Below is a small trained network, with its code and all its weights. Each question gives an input and a class and asks what happens when units are switched off, that is, made to give their printed mean instead of their output.

import numpy as np


def w(rows, s, z=0):
    codes = np.array(rows[::2]) - 128.0
    scale = np.full(codes.shape[1], s)
    scale[-1] = z or s
    return codes * scale


def f(y):
    return y / 2 * (1 + np.tanh(0.7978845608 * (y + 0.044715 * y**3)))


def log_softmax(a):
    a = a - a.max(-1, keepdims=True)
    return a - np.log(np.exp(a).sum(-1, keepdims=True))


def net(x, mask):
    res = np.array(x, float).reshape(1, 4) / 4 @ E
    y = f(res @ A[0][:, :-1].T + A[0][:, -1])
    res = res + np.where(mask, y, B[0][:, -1]) @ B[0][:, :-1]
    return log_softmax(res[-1] @ U[:, :-1].T + U[:, -1])


A, B = {}, {}
E = w([
[137,141,119,137,136,137,128,136,125],'x0',
[94,233,175,104,146,147,145,105,232],'x1',
[203,126,214,107,168,91,151,250,144],'x2',
[105,171,193,108,214,130,76,108,47],'x3',
],0.013)
A[0] = w([
[210,152,183,116,94,104,141,198,136,46],'N1',
[160,116,84,144,75,157,211,152,151,23],'N2',
[81,166,173,83,212,142,117,112,81,3],'N3',
[74,186,61,144,74,173,114,74,108,50],'N4',
[150,110,104,111,128,127,137,129,84,135],'N5',
[100,207,148,60,156,157,101,97,252,147],'N6',
[106,109,72,147,110,140,64,101,105,134],'N7',
[123,173,189,99,126,102,144,222,178,84],'N8',
[181,32,86,150,118,96,99,149,19,182],'N9',
[63,141,86,128,90,179,112,30,136,32],'N10',
[85,125,173,125,189,139,85,128,62,8],'N11',
[97,217,154,126,139,111,194,108,178,167],'N12',
[200,133,177,104,131,104,171,179,117,55],'N13',
[148,73,76,164,99,106,159,150,244,5],'N14',
[168,76,151,102,162,89,154,178,131,127],'N15',
[135,152,167,104,185,107,90,88,82,30],'N16',
[141,116,100,146,120,116,217,128,180,30],'N17',
],0.011,0.0017)
B[0] = w([
[95,206,165,67,83,164,110,96,71,212],'N1',
[179,141,118,173,88,73,55,57,191,191],'N2',
[164,144,144,198,102,94,86,119,160,202],'N3',
[55,196,169,111,71,146,146,117,67,210],'N4',
[177,107,102,145,151,154,159,186,124,152],'N5',
[161,60,15,96,235,191,167,177,181,253],'N6',
[84,143,107,113,98,176,157,122,84,183],'N7',
[87,147,122,104,86,159,118,117,71,230],'N8',
[186,41,2,65,167,172,171,233,179,232],'N9',
[65,182,133,99,82,151,135,107,70,222],'N10',
[193,116,160,178,57,89,61,78,195,192],'N11',
[127,17,44,91,201,160,139,230,172,218],'N12',
[112,210,169,129,108,182,162,111,40,203],'N13',
[193,156,183,200,118,92,39,106,160,220],'N14',
[65,166,143,44,118,156,133,99,78,193],'N15',
[190,136,175,199,65,81,60,103,198,186],'N16',
[137,139,175,209,124,110,72,114,200,183],'N17',
],0.0094,0.018)
U = w([
[156,32,78,60,155,185,178,236,180,251],'0',
[39,231,183,63,66,171,144,114,23,111],'1',
[215,156,187,249,74,40,30,97,210,10],'2',
],0.012,0.0016)

Each question gives the input, the list of numbers given to net, and the class t.
The units are the neurons (one row each of A and B). Each row of codes is followed by its name. A weight is (code - 128) times the scale printed after its matrix; where a second scale follows, it is the last column's (A, B and U).
mask holds one flag per neuron, in row order. A switched-off neuron (its flag False) gives its mean, the last column of its row in B, instead of its output. The means were averaged over made-up inputs and are rounded, as every weight is.
A unit's drop is (log p(t) with every unit on - log p(t) with that unit switched off) / (log p(t) with every unit on - log p(t) with every unit switched off).
The circuit of an input: a set's keep is (log p(t) with only the set's units on - log p(t) with every unit switched off) / (log p(t) with every unit on - log p(t) with every unit switched off). Starting from the 12 units with the biggest drops (on a tie, the unit counted first), units are removed one at a time, each time the one whose removal leaves the highest keep (on an exact tie, the one counted first), for as long as the keep stays at least 0.8.
circuit, biggest first: the units of the circuit, biggest drop first
k most important neurons: the k neurons with the biggest drops, biggest first
drop of u: that unit's drop, to one decimal
input [3,6,7,-4], class 1: 4 most important neurons : N1; N9; N8; N13
input [7,-6,8,1], class 1: circuit, biggest first : N13
input [0,6,3,7], class 2: 3 most important neurons : N3; N16; N9
input [6,6,-1,6], class 0: 4 most important neurons : N6; N12; N14; N2
input [3,2,-8,-8], class 1: 3 most important neurons : N10; N4; N7
input [1,5,7,2], class 1: 2 most important neurons : N1; N9
input [-2,8,-6,4], class 0: 2 most important neurons : N6; N12
input [-8,3,-7,-6], class 1: 2 most important neurons : N10; N4
input [-7,7,-7,3], class 0: 4 most important neurons : N6; N12; N1; N13
input [0,6,-6,-8], class 2: 3 most important neurons : N14; N2; N9
input [-4,8,-8,2], class 0: 3 most important neurons : N6; N12; N1
input [1,-5,-4,5], class 0: 2 most important neurons : N9; N14
input [-3,8,-2,8], class 0: drop of N12 : 1.5
input [7,8,-1,6], class 0: drop of N12 : 0.1
input [1,-8,-5,5], class 0: circuit, biggest first : N9
input [-2,-1,-6,-5], class 1: drop of N10 : 0.2
input [-6,-5,7,3], class 1: drop of N6 : 0.2
